Each row, then roughly how far along a hidden order it lies, from 0 to 10:
[ -9   8  11 -11  -1 -13   1  -4  -6 -35  -2   1  -6  -4  -2  -6   4   7
  26  -2  14  -4   1  -9  -3  13   1   8   0 -17  -2  -3   5   5  -4   4
  -4   3 -14  -5  -3  -7   9   0   7  16  -2]
3
[ 14   8  -1  25   0   3   0   2   8  13   2   7   4   3  -3  10  -1 -12
   2   1   3   1  -2  -2  -5  -2  10  -6   0 -31   2   5   3   2  -5   0
   5   1  13  18  -3   7 -11   0   2 -10 -29]
4
[-33  -6  -2   9   4 -13  -1   1  -6   1   0  11  -3  -6   2   3   0  12
  10  -5 -18  -1  -1 -18   1 -28   0  -4   4  19  -4 -17  10   7 -13   7
   8  -4  -1 -16   6 -12  -4   4   0  -2   9]
0
[  4   5   4  29   7  -3  -2  -2   0  21  -1   5  -4  -1   2  14  -2   5
  -5   7   9  -2  -1  10 -10  -3   4   8   4 -22   3   0  -2  -5 -11   8
  -2   1  16  11   4  -4   0  -1  -3 -14 -18]
2
[ 29   0 -10  -8 -14  23   6  -2  -1  17   5   1   9   6   5   0   3 -14
  -6   4 -10  10   0  25   6  -5  -9  -9  -9  27   2   5 -11   6   6 -12
   5   2 -12   5   2   3   1  -1  -1 -11   8]
9
[  4   4   2  29   3  -8  -3  -3   0  17   0   6  -5   0   7  13  -2  -3
  -8   7  14  -3   0  12  -9  -2   2   5   0 -11   4   1   2  -2  -8   3
  -4   2  19   6   3  -6  -4  -1  -4 -11 -24]
2
[ 13   9   0  29   4   8   0   2   6  18   0   4   2   2  -1  12  -2  -5
   1   2   2   2  -2  -1  -6   0  10  -1   4 -40   1   3   2   0  -5   7
   4   1  17  19  -3   8 -10   0   2 -11 -27]
4
[-12  11  13  -8   3  -6   3  -3  -3 -25  -3   0  -8  -5  -8  -4   4  11
  31  -3   0  -1  -1 -12  -3  15   4   9   8 -46  -3  -3   2   2  -6  14
  -3   3 -15   0  -4  -3  11   1   9  14   4]
3
[-25  13  13  -6   8   6   5  -1  -2 -14  -5  -3  -5  -3 -13  -1   4  17
  39  -4   1   1  -3 -15  -1  14   8   9  15 -53  -5  -5   1   1 -12  22
  -1   2 -19   8  -6   1  13   2  11  13   4]
3
[  2   7   2  28   4  -1  -1  -1   2  20  -1   5  -2   0   2   8  -2  -2
  -4   5  10  -1  -1   7 -10  -1   6   5   2 -25   2   2   2  -3 -11   8
  -2   2  17  13   1  -3  -3   0  -2  -9 -23]
3
[-46  -5   3  -2   4   2   1  -3  -5 -21  -1   3   0  -2  -3   4   0   6
  31  -3  -9   1  -2 -23   2 -17   3  -6  10  28  -5  -2  14   5  -7  12
   5  -1  -8  -6   2 -11   6   1   3   9  -5]
1
[-36  -4   7  -5   2  -4   2  -5  -8 -30   0   1   0  -1  -1   0   1  -3
  31  -2   4  -2  -1 -17   1  -2   4   0   6  27  -4  -3  13   4  -7   9
   2   1 -10  -5   0 -14   8   1   4  17 -11]
1
[ -5  -7   0 -17   5   6  -3   5   7   0  -2 -18  15   1  -1  -6  -3  -5
 -14  -5  11  -9  -1 -11   5  19   1  -6   0 -22   1   7  -8 -14   5  -6
  -7  -3  -6  -3 -10  16   2   0  -2   9   4]
10
[-26   0   1  17  11  -4   1   5  -6  20  -1  12  -7  -4  -8   7   1  27
   4  -5 -18  -2  -2 -11   0 -23   4   5  11   0  -3 -26   2   2 -18  13
   9  -4   0 -12   7  -7  -1   5   1 -11  10]
0
[ 15  10  -6  19  -3   9   3   4   7  15   2   8   9   4 -10   8  -1 -13
   9  -1  -7   5  -2   4  -2  -9  10  -8   3 -35   2   4  -4   7  -5  -2
  10   0  12  24  -2  12 -10  -1   4 -11 -24]
5
[-46   2   2  15  13  11   2   7  -2  24  -3   7  -5  -5 -11  10   1  31
  18  -7 -31   3  -4 -24   1 -25   7  -1  19 -17  -5 -24   4   1 -22  27
   9  -6  -4  -3   2  -2   2   5   3  -9  21]
0
[ 13  11  -9  13  -4  20   6   5   7  23   2   6  11   5 -14   6   1  -9
  13  -3 -16   8  -3   9  -1 -17  11  -9   3 -38   2   3 -11   6  -6  -3
  13  -1   8  28  -2  16  -7  -2   6 -10 -10]
6
[ 19   7   9  -7   3  -6   0   2   9  -7  -4  -4 -15   0 -12 -11   0  -2
   3  -2 -16   3   0 -19  -7   0  -3  11  12 -27  -4   7   4  -8  23  11
  -9  -1 -14   4  -8   3   2  -1   1  10  24]
6
[ -6 -11  -2 -17  -3  11  -5   3   3  -1  -1 -19  11   1  10  -6  -2   2
 -21   1  26  -8   1  -5   9  32   3  -7 -10  -9   2   8  -7  -9   7 -11
  -3  -1  -3  -4  -8  11   0   0   0   6   7]
10
[  1  10   2  29   5  10   0   1   5  25  -1   4  -1   1  -1  15  -1  -4
   1   3   4   1  -2   1  -8   3   9   1   4 -41   1   2   2  -4  -7  12
   0   1  17  18  -2   3  -5   0   1 -13 -24]
3
[-16  -8   0 -18   5   8  -3   5   6   7  -2 -17  12   1   2  -6  -3  -1
 -12  -4  13 -10   0 -10   5  20   3  -6  -1 -20   0   8  -7 -13   5  -6
  -7  -3  -7  -2  -9  15   1   0  -2   9   4]
10
[ 14  -3  -8 -14  -7  34  -2  -1   2   6   1 -12   4   3  13  -1   1  11
 -19   8   2   9   0  16  12  38  -6  -8 -10  25   2   9 -10   1   8   4
   3   2   1   2   0  11   2   0   2  -9  15]
10
[ -5  -3   1 -18  10  -1  -1   6   9  11  -4 -13  11   1 -10  -5  -4  -4
  -4  -7  -2  -4  -2 -12   2  12  -3   1   7 -22   0  11  -5 -19   6   1
 -11  -4 -11   7  -8  15   2  -1  -2  13  10]
9
[-15   4   4  25  15  -3   0  -1  -3  26  -2   8  -7  -1  -7  13  -1  21
  -6   5   1  -3  -2  15  -9 -10   3  13  11 -25   2 -15  -7  -8 -18  13
  -2  -1  14   7   9  -3   5   0  -4 -17  -8]
1
[-32   0   9  -4   4  -1   3  -3  -7 -24  -2   0  -2  -2  -5  -1   3   1
  38  -3   7  -2  -1 -14   2   4   6   5   8  -3  -5  -3   9   2  -9  13
   0   2 -15   0  -2  -9  10   1   7  13  -5]
2
[  2   3   6 -16   6  -8  -1   5  10  14  -5  -9  -2  -1 -11  -7  -3 -10
   3  -5 -16   1  -1 -13  -2  -1  -4  10  14 -18  -3  13   0 -18  16   9
 -12  -3 -13  10  -6  10  -1  -1  -2  13  23]
8

New part:
[ 17   0  -1   4  10   6  -2 -16  20  -2   0  19  -5  -4   1  -6   6  56
 -10  45  10 -14 -21  -7  -6   0 -11  -5  -1  -1   0   0 -26  -4  -6   4
   4   4   4 -10   5  -2   2  -2   1  -2  -1  -7 -11  -6  -8  -3 -10 -20
  -1  10   8 -10  -3  -5   1 -18   2  -7   7   5  14  -2  10  -1  -1 -22
   7   0   2  -7]
9
[-12  -1  -1   3  -6  -2   5   6   3  -1   0 -22   7   2  -2 -13   0 -10
   6  -7   2   4  16   9   4   2  -9  -7   1  -1   0  -1  30  -3   5   1
  -2  -4   1   3  -5   1  -4  -4  -4   2   0   9   9  16   4  19   5  -8
   3   2   2  11   6  14  17  20  -3   2  -5  -3  -5  -1   7   2   7  12
 -11  -1   2   3]
1
[-15  -1  -1   6  -6  -2   3   7   0  -3  -1 -27   7   2  -3 -12  -2 -14
   5 -12   1   5  20  14   5   2 -11  -8   1  -1   0  -1  36  -3   6  -2
  -3  -5   4   7  -6   1  -5   0  -4   3   0  11  10  17   4  18   5  -6
   3  -1   4  14   7  15  17  26  -3   6  -4  -5 -11  -3  11   1   3  15
 -12  -2   1   3]
0
[ 15   0   0   5   9   6  -2 -13  22  -1  -1  16  -5  -4   1  -7   7  50
  -9  43  12 -10 -18  -7  -5   0 -11  -5  -1  -1   0   0 -19  -4  -4   4
   3   2   4  -7   4  -2   2  -2   1  -2   0  -6 -12  -5  -6   2  -8 -21
   0  12   9  -9  -3  -2   2 -19   2  -6   6   6  14  -1   7  -1   1 -19
   7  -1   1  -6]
8
[ -2   0   0   3  -5   0   5   0   7  -3   0 -15   5   0  -2 -10   1   7
   0  -3   6  -2   5   4   0   1 -10  -7   1  -2   0   1  17  -3   2   1
  -1  -2   2  -3   0   0  -3  -8  -3   1   0   4  -1  13   0  21  -2  -7
   2   4   4   4   8  14  17   7  -2  -8  -2   1   1   0  13   4  17   4
 -11   1   3   0]
4
[ -3   0   1   2  -3   0   5  -1   7  -2   1 -15   4   0  -2 -10   3   5
   0   5   6  -1   1   1   0   2 -10  -6   1  -2   0   1  15  -4   2   3
  -1  -2   1  -5  -1   0  -3  -8  -3   1   0   3  -1  11   1  22  -1  -8
   2   7   4   4   7  14  16   6  -2  -8  -3   1   2   1   8   4  18   3
 -10   0   2   1]
4
[ -3   0   0   3  -3   0   6   1   6  -3  -1 -15   5   0  -2 -11   0   6
  -1 -12   4  -3   3   6   0   1 -12  -6   1  -1   0   0  19  -2   2   0
  -2  -2   3  -4  -1   0  -3  -6  -3   1   0   5   0  12   0  21  -2  -4
   2   3   3   5   9  14  18  10  -1  -7  -1  -1  -2  -1  15   3  15   5
 -12   1   3   0]
3
[ 17   0  -1   3  10   6  -2 -17  22  -1   0  22  -4  -4   2  -7   8  51
 -10  50  10 -10 -27 -10  -5   0  -6  -4  -1  -1   0   0 -28  -6  -5   8
   3   3   2 -10   3  -2   2  -4   2  -2  -1  -8  -8  -6  -5  -6  -6 -22
   0  14   6 -12  -5  -5  -1 -22   2  -6   5   6  18   0   1   0   0 -22
   9  -1   1  -5]
9
[ 21   0  -1   5  12   6  -3 -17  18  -2  -2  22  -5  -4   1  -8   4  60
 -11  40  11 -15 -23  -7  -7  -1 -12  -6  -1  -1   0   0 -26  -3  -6   3
   4   4   5 -10   6  -3   2  -2   1  -2   0  -7 -10  -9  -7  -4 -10 -20
  -1  10   7 -12  -3  -6  -2 -25   2  -8   9   4  14  -2  13  -1  -1 -24
   8   0   2  -7]
9
[-11   0  -1   7  -4  -1   2   8   0  -2  -2 -31   7   1  -3 -13  -4  -7
   3 -21   1   1  21  13   4   2 -14  -9   0  -1   0  -1  35  -1   5  -5
  -2  -4   7   5  -4   0  -4   1  -3   3   1  11   8  18   2  21   2  -4
   2  -5   4  13   8  14  22  25  -2   2   0  -6  -9  -5  17   1   0  14
 -14  -1   3   1]
0
[  2   0   1   3  -1   1   3  -4  11  -3   1  -9   2  -1  -1  -8   4  16
  -2  11   8  -4  -2   2  -1   1  -9  -6   1  -2  -1   1   5  -4   1   3
   0  -1   1  -6   0   0  -2  -8  -2   0   0   0  -5   8  -1  18  -4 -11
   2   8   5   1   6  12  13   0  -1  -8  -1   6   5   0   9   3  18   1
  -6   1   3   0]
5
[ 24   0  -1   5  13   7  -3 -17  20  -2  -3  18  -5  -5   1  -8   3  58
 -12  39  10 -16 -24  -8  -7  -1 -13  -6  -2  -1   0   0 -18  -3  -6   2
   4   4   7 -11   6  -3   2  -2   2  -2   0  -6  -9  -7  -8  -1 -12 -21
  -1   8   9 -10  -3  -6   0 -25   3 -10  11   4  13  -3  17  -1  -2 -22
   8   0   3  -8]
9
[ -7   0   0   3  -4  -1   4   3   4  -3  -1 -19   5   0  -2 -11   0   4
   1  -7   3   0  11   7   1   1 -12  -7   1  -1   0   0  23  -3   2   0
  -1  -3   3  -1  -3   0  -3  -6  -3   1   0   6   2  14   1  24   1  -8
   2   2   3   6   8  15  19  12  -2  -5  -1  -1  -6  -1  14   3  13   5
 -12   0   3   2]
3
[ -3   0   0   5  -3   0   4   3   3  -3  -2 -26   5   1  -3 -12  -4   2
   1 -19   3  -2  16  10   1   1 -14  -8   0  -1   0   0  30  -1   3  -4
  -2  -3   5   0  -2   0  -3  -3  -3   2   1   9   3  14   0  24  -1  -6
   2  -2   4   9   9  14  19  17  -2  -4   1  -4  -8  -3  20   2   7   8
 -13   0   3   0]
2
[ 16   0   0   5   9   6  -2 -14  23  -2  -1  16  -5  -4   1  -7   7  50
  -9  43  12  -9 -21  -6  -5   0 -11  -5  -1  -1   0   0 -24  -4  -5   4
   3   2   5  -9   4  -2   2  -3   1  -2  -1  -7 -12  -6  -6  -3  -8 -18
   0  10   9 -10  -3  -3   0 -17   2  -5   6   6  14  -1   6  -1   3 -20
   8  -1   2  -5]
8
[ 24   0  -2   3  15   6  -3 -19  19  -2  -2  25  -5  -4   1  -9   4  58
 -12  40   9 -16 -25 -10  -7  -1 -10  -5  -2  -1   0   0 -23  -3  -6   5
   4   4   5 -13   6  -3   3  -3   2  -3  -1  -7  -4  -8  -8  -3 -11 -24
  -1  10   7 -14  -5  -8  -2 -26   3 -11   9   4  15  -1  13  -1  -4 -26
   8   0   3  -7]
10
[ 13   0   1   5   6   5  -1 -12  22  -1   0  11  -3  -3   1  -6   7  48
  -7  42  11  -7 -15  -5  -4   1  -9  -5   0  -1  -1   0 -18  -5  -4   4
   2   1   4  -9   3  -1   1  -3   0  -2  -1  -6 -13  -2  -5   1  -7 -16
   0  12   8  -6  -2   0   2 -13   1  -5   4   6  13  -1   0   0   4 -16
   5  -1   1  -4]
7
[  3   0   1   2   0   2   3  -6  14  -2   1  -7   1  -2  -1  -7   4  19
  -2  14   8  -3  -7  -1  -2   1 -11  -7   1  -2  -1   1   2  -4   0   3
   0   0   2  -6   1   0  -1  -7  -2   0   0  -1  -6   5  -1  16  -5 -10
   2   9   5  -1   5   9  13  -2   0  -8  -1   5   7   0   9   3  15  -5
  -5   1   3  -1]
5
[-11   0  -1   8 -24  -1   3   8   0  -2  -3 -30   7   1  -3 -13  -6 -10
   2 -29   1   0  24  15   4   1 -15 -10   0   0   0  -1  42   0   5  -8
  -3  -4   8   6  -4   0  -4   3  -4   3   1  13   8  17   1  21   0  -5
   2  -5   4  16   9  13  21  27  -1   3   1  -7 -14  -6  23   0   0  13
 -14  -1   2   0]
0
[ 20   0  -1   5  12   6  -3 -15  21  -2  -2  19  -5  -5   1  -7   5  59
 -11  42  11 -13 -21  -6  -6   0 -12  -5  -1  -1   0   0 -22  -3  -6   4
   4   4   6 -11   5  -2   2  -3   1  -3  -1  -7 -12  -7  -7  -3 -11 -21
  -1  11   9 -11  -3  -6   1 -22   2  -7   9   5  15  -2  12  -1   1 -19
   8   0   2  -7]
9
